Below is a small trained network, with its code and all its weights. Each question gives an input and a class and asks what happens when units are switched off, that is, made to give their printed mean instead of their output.

import numpy as np


def w(rows, s, z=0):
    codes = np.array(rows[::2]) - 128.0
    scale = np.full(codes.shape[1], s)
    scale[-1] = z or s
    return codes * scale


def f(y):
    return np.maximum(y, 0)


def log_softmax(a):
    a = a - a.max(-1, keepdims=True)
    return a - np.log(np.exp(a).sum(-1, keepdims=True))


def net(x, mask):
    res = np.array(x, float).reshape(1, 5) / 4 @ E
    y = f(res @ A[0][:, :-1].T + A[0][:, -1])
    res = res + np.where(mask, y, B[0][:, -1]) @ B[0][:, :-1]
    return log_softmax(res[-1] @ U[:, :-1].T + U[:, -1])


A, B = {}, {}
E = w([
[168,204,76,254,13,150],'x0',
[41,250,98,247,221,53],'x1',
[53,115,4,37,187,134],'x2',
[65,139,234,90,30,74],'x3',
[159,32,161,125,153,20],'x4',
],0.0075)
A[0] = w([
[184,104,148,214,104,144,203],'n0',
[58,160,129,194,85,95,174],'n1',
[138,184,141,190,134,102,171],'n2',
[124,103,169,77,75,188,216],'n3',
[173,110,201,75,134,176,245],'n4',
[132,62,210,145,82,127,188],'n5',
[189,94,157,48,170,157,166],'n6',
[155,125,111,54,140,157,208],'n7',
[168,129,93,175,144,175,166],'n8',
[49,121,99,116,147,95,211],'n9',
[38,127,71,128,168,104,252],'n10',
[140,174,86,152,129,127,199],'n11',
[251,157,25,153,164,103,217],'n12',
[69,228,126,103,83,96,172],'n13',
[149,94,134,147,65,102,148],'n14',
[79,111,48,101,181,122,209],'n15',
[120,150,192,206,156,118,127],'n16',
[125,156,160,184,86,112,209],'n17',
[181,109,150,152,74,88,159],'n18',
],0.013,0.0032)
B[0] = w([
[186,89,129,170,75,163,240],'n0',
[169,195,126,144,76,102,237],'n1',
[155,141,135,126,121,103,236],'n2',
[78,166,212,144,166,175,241],'n3',
[45,130,242,161,150,177,238],'n4',
[88,133,131,170,45,123,237],'n5',
[106,140,122,120,163,159,241],'n6',
[97,163,147,128,226,147,216],'n7',
[195,137,175,70,117,204,208],'n8',
[91,100,64,63,135,53,207],'n9',
[80,166,2,77,188,71,243],'n10',
[189,146,52,113,120,135,210],'n11',
[244,150,101,91,167,222,254],'n12',
[108,144,99,126,79,113,223],'n13',
[125,81,167,139,150,126,199],'n14',
[98,57,68,57,161,113,243],'n15',
[177,134,134,169,138,81,221],'n16',
[159,109,191,182,69,80,229],'n17',
[98,106,156,161,60,108,215],'n18',
],0.0087,0.011)
U = w([
[218,155,134,124,115,184,2],'0',
[159,78,92,97,200,176,187],'1',
[121,218,94,144,135,57,98],'2',
[73,88,91,59,176,89,78],'3',
[152,44,144,245,79,116,120],'4',
[51,188,173,152,155,191,242],'5',
],0.011,0.0017)

Each question gives the input, the list of numbers given to net, and the class t.
The units are the neurons (one row each of A and B). Each row of codes is followed by its name. A weight is (code - 128) times the scale printed after its matrix; where a second scale follows, it is the last column's (A, B and U).
mask holds one flag per neuron, in row order. A switched-off neuron (its flag False) gives its mean, the last column of its row in B, instead of its output. The means were averaged over made-up inputs and are rounded, as every weight is.
A unit's drop is (log p(t) with every unit on - log p(t) with that unit switched off) / (log p(t) with every unit on - log p(t) with every unit switched off).
The circuit of an input: a set's keep is (log p(t) with only the set's units on - log p(t) with every unit switched off) / (log p(t) with every unit on - log p(t) with every unit switched off). Starting from the 12 units with the biggest drops (on a tie, the unit counted first), units are removed one at a time, each time the one whose removal leaves the highest keep (on an exact tie, the one counted first), for as long as the keep stays at least 0.8.
units of the circuit, in order: the units of the circuit, biggest drop first
unit that matters most: the unit with the biggest drop
k most important neurons: the k neurons with the biggest drops, biggest first
drop when u is switched off: that unit's drop, to one decimal
input [-7,2,-6,-7,-7], class 1: unit that matters most -> n1
input [-2,6,1,-2,0], class 3: units of the circuit, in order -> n15, n9
input [3,8,5,-6,-1], class 1: 3 most important neurons -> n12, n15, n8
input [-3,3,-5,-2,-2], class 4: 2 most important neurons -> n12, n10
input [-3,-1,8,-6,-7], class 3: 4 most important neurons -> n10, n15, n9, n0
input [0,-8,-8,5,-4], class 5: 2 most important neurons -> n3, n4
input [0,7,6,8,-5], class 2: 2 most important neurons -> n1, n13
input [-2,6,2,-7,-3], class 1: 2 most important neurons -> n12, n8
input [-1,-2,4,-1,-5], class 3: 3 most important neurons -> n12, n0, n15
input [-7,1,-1,6,1], class 5: 2 most important neurons -> n15, n4
input [1,-8,4,-3,-5], class 5: drop when n3 is switched off -> 0.1
input [-2,2,-5,0,-4], class 4: drop when n12 is switched off -> 0.3
input [0,7,-4,7,5], class 4: drop when n17 is switched off -> 0.4
input [7,6,3,-4,-5], class 0: drop when n8 is switched off -> 0.3
input [4,8,0,-8,0], class 0: unit that matters most -> n12
